Below is a small trained network, with its code and all its weights. Each question gives an input and a target symbol and asks what happens when units are switched off, that is, made to give their printed mean instead of their output.

import numpy as np


def w(rows, s, z=0):
    codes = np.array(rows[::2]) - 128.0
    scale = np.full(codes.shape[1], s)
    scale[-1] = z or s
    return codes * scale


def norm(h):
    return h / np.sqrt((h * h).mean(-1, keepdims=True) + 1e-5)


def f(y):
    return y / 2 * (1 + np.tanh(0.7978845608 * (y + 0.044715 * y**3)))


def softmax(a):
    e = np.exp(a - a.max(-1, keepdims=True))
    return e / e.sum(-1, keepdims=True)


def log_softmax(a):
    a = a - a.max(-1, keepdims=True)
    return a - np.log(np.exp(a).sum(-1, keepdims=True))


def net(x, mask):
    ids = ['αβζηθπφψω'.index(c) for c in x.split()]
    T = len(ids)
    res = E[ids] + P[:T]
    u = 0
    for l in range(2):
        r = norm(res)
        for j in range(2):
            rows = slice(3 * j, 3 * j + 3)
            q, k, v = (r @ M[l][rows].T for M in (Q, K, V))
            z = softmax(np.where(np.tri(T) > 0, q @ k.T / 3**0.5, -1e9)) @ v
            o = O[l][rows]
            res = res + np.where(mask[u + j], z, o[:, -1]) @ o[:, :-1]
        u += 2
        y = f(norm(res) @ A[l][:, :-1].T + A[l][:, -1])
        res = res + np.where(mask[u : u + 8], y, B[l][:, -1]) @ B[l][:, :-1]
        u += 8
    return log_softmax(norm(res)[-1] @ U[:, :-1].T + U[:, -1])


Q, K, V, O, A, B = {}, {}, {}, {}, {}, {}
E = w([
[151,170,126,159,100,109,118,86],'α',
[154,114,113,80,58,175,125,138],'β',
[115,74,152,92,126,110,149,238],'ζ',
[199,149,119,92,139,142,106,113],'η',
[154,116,115,150,152,95,120,206],'θ',
[74,250,82,141,61,177,163,182],'π',
[145,91,145,100,140,60,105,116],'φ',
[140,49,120,107,74,167,154,93],'ψ',
[137,70,121,76,151,94,185,67],'ω',
],0.018)
P = w([
[69,93,135,223,123,120,88,120],'0',
[169,143,223,48,216,158,199,184],'1',
[112,255,170,57,156,163,142,102],'2',
[150,131,173,71,196,139,234,169],'3',
[154,177,159,71,178,159,209,137],'4',
[150,202,144,75,161,152,215,122],'5',
[148,206,119,78,164,147,212,107],'6',
[157,183,96,99,159,131,248,110],'7',
[155,186,46,120,160,121,247,86],'8',
],0.0053)
Q[0] = w([
[99,84,182,83,79,41,137,136],'0.h0',
[34,107,244,104,160,30,82,139],'0.h0',
[92,91,245,131,164,57,86,115],'0.h0',
[161,78,182,234,87,167,60,134],'0.h1',
[17,110,211,235,198,73,2,104],'0.h1',
[85,152,168,87,87,86,130,122],'0.h1',
],0.0061)
K[0] = w([
[168,97,185,65,178,68,216,112],'0.h0',
[133,193,219,70,182,60,206,141],'0.h0',
[66,133,92,96,130,116,182,167],'0.h0',
[134,185,173,44,95,169,160,180],'0.h1',
[115,207,226,63,121,119,248,146],'0.h1',
[173,94,1,207,167,121,163,156],'0.h1',
],0.0068)
V[0] = w([
[115,32,224,42,96,89,135,125],'0.h0',
[95,114,130,247,112,171,52,96],'0.h0',
[121,110,146,158,127,90,143,140],'0.h0',
[108,179,255,99,80,104,182,117],'0.h1',
[123,79,110,138,101,84,213,125],'0.h1',
[19,153,77,205,182,69,113,126],'0.h1',
],0.0061)
O[0] = w([
[95,122,83,116,123,142,112,73,209],'0.h0',
[155,167,128,58,2,89,220,116,78],'0.h0',
[129,228,93,162,40,56,107,96,94],'0.h0',
[164,187,175,227,111,152,49,98,104],'0.h1',
[49,181,152,136,148,183,70,141,154],'0.h1',
[73,104,170,94,128,149,170,152,2],'0.h1',
],0.0081,0.0073)
A[0] = w([
[164,239,88,109,172,143,161,203,182],'0.n0',
[171,158,82,133,42,54,99,86,135],'0.n1',
[69,108,86,183,69,105,94,152,50],'0.n2',
[134,143,168,254,144,56,72,140,208],'0.n3',
[171,145,110,126,81,175,125,184,132],'0.n4',
[106,111,131,81,123,117,150,123,2],'0.n5',
[157,160,172,61,132,163,118,81,174],'0.n6',
[143,66,118,110,145,99,121,89,165],'0.n7',
],0.0078,0.0028)
B[0] = w([
[154,126,108,254,209,78,194,131,251],'0.n0',
[150,166,192,59,190,154,154,195,183],'0.n1',
[150,96,222,129,16,180,199,147,114],'0.n2',
[155,230,95,109,121,207,71,143,162],'0.n3',
[160,108,64,145,168,97,103,205,231],'0.n4',
[45,217,157,141,73,187,191,140,114],'0.n5',
[173,74,43,120,213,117,141,112,254],'0.n6',
[186,149,37,162,59,71,57,49,209],'0.n7',
],0.0061,0.0044)
Q[1] = w([
[200,114,46,148,220,154,138,119],'1.h0',
[126,104,58,104,110,123,96,179],'1.h0',
[189,126,78,182,231,205,133,132],'1.h0',
[135,123,135,180,112,115,67,152],'1.h1',
[104,133,254,103,34,98,136,142],'1.h1',
[219,111,113,123,185,184,203,91],'1.h1',
],0.0088)
K[1] = w([
[126,130,159,80,34,157,213,145],'1.h0',
[105,139,181,113,72,99,163,90],'1.h0',
[115,115,163,86,2,34,131,120],'1.h0',
[134,114,181,169,106,126,62,128],'1.h1',
[93,127,64,181,222,108,101,132],'1.h1',
[164,120,137,102,56,127,71,139],'1.h1',
],0.0084)
V[1] = w([
[136,88,114,151,147,123,78,187],'1.h0',
[85,134,95,143,114,174,133,117],'1.h0',
[114,189,113,166,103,119,105,141],'1.h0',
[81,96,137,138,111,94,255,139],'1.h1',
[74,98,174,123,190,96,134,88],'1.h1',
[123,103,107,165,206,118,91,90],'1.h1',
],0.0094)
O[1] = w([
[71,63,66,213,205,121,251,121,151],'1.h0',
[2,99,100,170,42,18,56,205,147],'1.h0',
[167,53,115,205,146,169,68,116,85],'1.h0',
[162,173,102,207,192,64,87,47,66],'1.h1',
[140,43,152,168,163,99,137,6,1],'1.h1',
[176,70,183,66,117,46,168,190,83],'1.h1',
],0.0067,0.0079)
A[1] = w([
[106,161,161,186,161,87,165,155,249],'1.n0',
[123,87,100,153,145,127,101,116,115],'1.n1',
[146,159,166,118,243,129,125,154,8],'1.n2',
[130,146,108,89,230,103,137,110,89],'1.n3',
[146,174,110,105,136,154,143,125,233],'1.n4',
[99,179,139,173,168,83,148,206,198],'1.n5',
[114,80,92,127,117,169,143,80,173],'1.n6',
[136,171,116,193,130,190,106,97,233],'1.n7',
],0.011,0.0013)
B[1] = w([
[124,131,128,214,132,111,141,44,161],'1.n0',
[120,187,180,172,112,163,144,217,159],'1.n1',
[187,116,137,72,91,104,137,76,190],'1.n2',
[69,78,88,147,98,65,130,129,214],'1.n3',
[58,156,199,102,180,131,131,143,254],'1.n4',
[155,2,158,98,69,141,38,103,220],'1.n5',
[145,165,173,130,149,163,126,84,207],'1.n6',
[148,150,190,115,77,107,230,129,201],'1.n7',
],0.0075,0.0057)
U = w([
[178,216,243,114,129,130,156,86,145],'α',
[93,165,103,90,164,207,161,212,117],'β',
[77,147,150,234,106,149,186,139,206],'ζ',
[226,120,82,91,128,60,174,89,14],'η',
[48,110,118,144,163,109,155,44,250],'θ',
[234,117,117,203,84,153,69,117,98],'π',
[164,90,146,98,32,238,140,1,101],'φ',
[120,204,86,114,45,81,19,102,71],'ψ',
[76,40,199,100,90,113,106,143,191],'ω',
],0.0076,0.0016)

Each question gives the input, a string of symbols that net reads in full, and the target symbol t.
The units are the heads (3 rows each of Q, K, V and O) and the neurons (one row each of A and B). Each row of codes is followed by its name. A weight is (code - 128) times the scale printed after its matrix; where a second scale follows, it is the last column's (O, A, B and U).
mask holds one flag per unit, layer by layer, with each layer's heads first. A switched-off unit (its flag False) gives its mean, the last column of its rows in O or B, instead of its output. The means were averaged over made-up inputs and are rounded, as every weight is.
A unit's drop is (log p(t) with every unit on - log p(t) with that unit switched off) / (log p(t) with every unit on - log p(t) with every unit switched off).
The circuit of an input: a set's keep is (log p(t) with only the set's units on - log p(t) with every unit switched off) / (log p(t) with every unit on - log p(t) with every unit switched off). Starting from the 12 units with the biggest drops (on a tie, the unit counted first), units are removed one at a time, each time the one whose removal leaves the highest keep (on an exact tie, the one counted first), for as long as the keep stays at least 0.8.
units of the circuit, in order: the units of the circuit, biggest drop first
top k neurons: the k neurons with the biggest drops, biggest first
k most important neurons of layer l: the k neurons of layer l with the biggest drops, biggest first
heads that matter: for each layer, one digit per head in row order, 1 if its drop is at least 0.15 and else 0, layers parted by /
input π η π η, target π: heads that matter	00 / 10
input ω ψ η ψ β ψ, target ω: heads that matter	11 / 11
input η φ ψ, target η: heads that matter	01 / 01
input β β β β β β η ψ, target β: heads that matter	00 / 11
input β β φ, target β: heads that matter	01 / 11
input π ζ ψ β β η β φ, target π: units of the circuit, in order	1.h0, 0.h0
input φ ψ β β η, target φ: 3 most important neurons of layer 0	0.n2, 0.n1, 0.n4
input π π ψ, target π: units of the circuit, in order	1.h0, 0.h1
input β ψ β β β ψ ψ β ψ, target β: 2 most important neurons of layer 0	0.n2, 0.n1
input α β ζ, target α: top 3 neurons	1.n7, 1.n2, 0.n1
input ψ ψ ψ π β ψ ψ β η, target ψ: heads that matter	11 / 10
input θ η β η β η, target θ: units of the circuit, in order	0.h1, 1.n3, 1.h1
input ζ β θ ψ β β ψ ω ψ, target ζ: top neuron	0.n2
input ψ β ψ θ β ω ψ ζ θ, target π: heads that matter	00 / 00
input β ω η ω ψ β η ω φ, target β: units of the circuit, in order	1.h1, 0.h0
input ψ β η π, target ψ: units of the circuit, in order	1.h0, 0.h0, 1.n5
input θ β ω π π, target θ: heads that matter	01 / 01
input ω ψ ψ, target ω: heads that matter	01 / 11
input β ψ π π, target ζ: top 2 neurons	0.n0, 1.n0
input ω β ψ π, target ω: heads that matter	00 / 01
input η β θ, target η: heads that matter	01 / 10
input π φ π ψ α β η β ω, target π: 2 most important neurons of layer 1	1.n4, 1.n1
input β β β β β β α, target β: 2 most important neurons of layer 0	0.n0, 0.n3
input η β β π π, target η: top 2 neurons	0.n0, 1.n5
input α η β ζ ψ π β, target α: units of the circuit, in order	0.h0, 1.h0, 0.h1, 1.n4
input θ ζ π, target ζ: heads that matter	10 / 00
input η π β, target η: heads that matter	11 / 00
input ζ η ζ ψ, target ζ: top 2 neurons	1.n1, 0.n2
input θ β β ψ β ψ ψ, target θ: units of the circuit, in order	0.h1, 1.h1
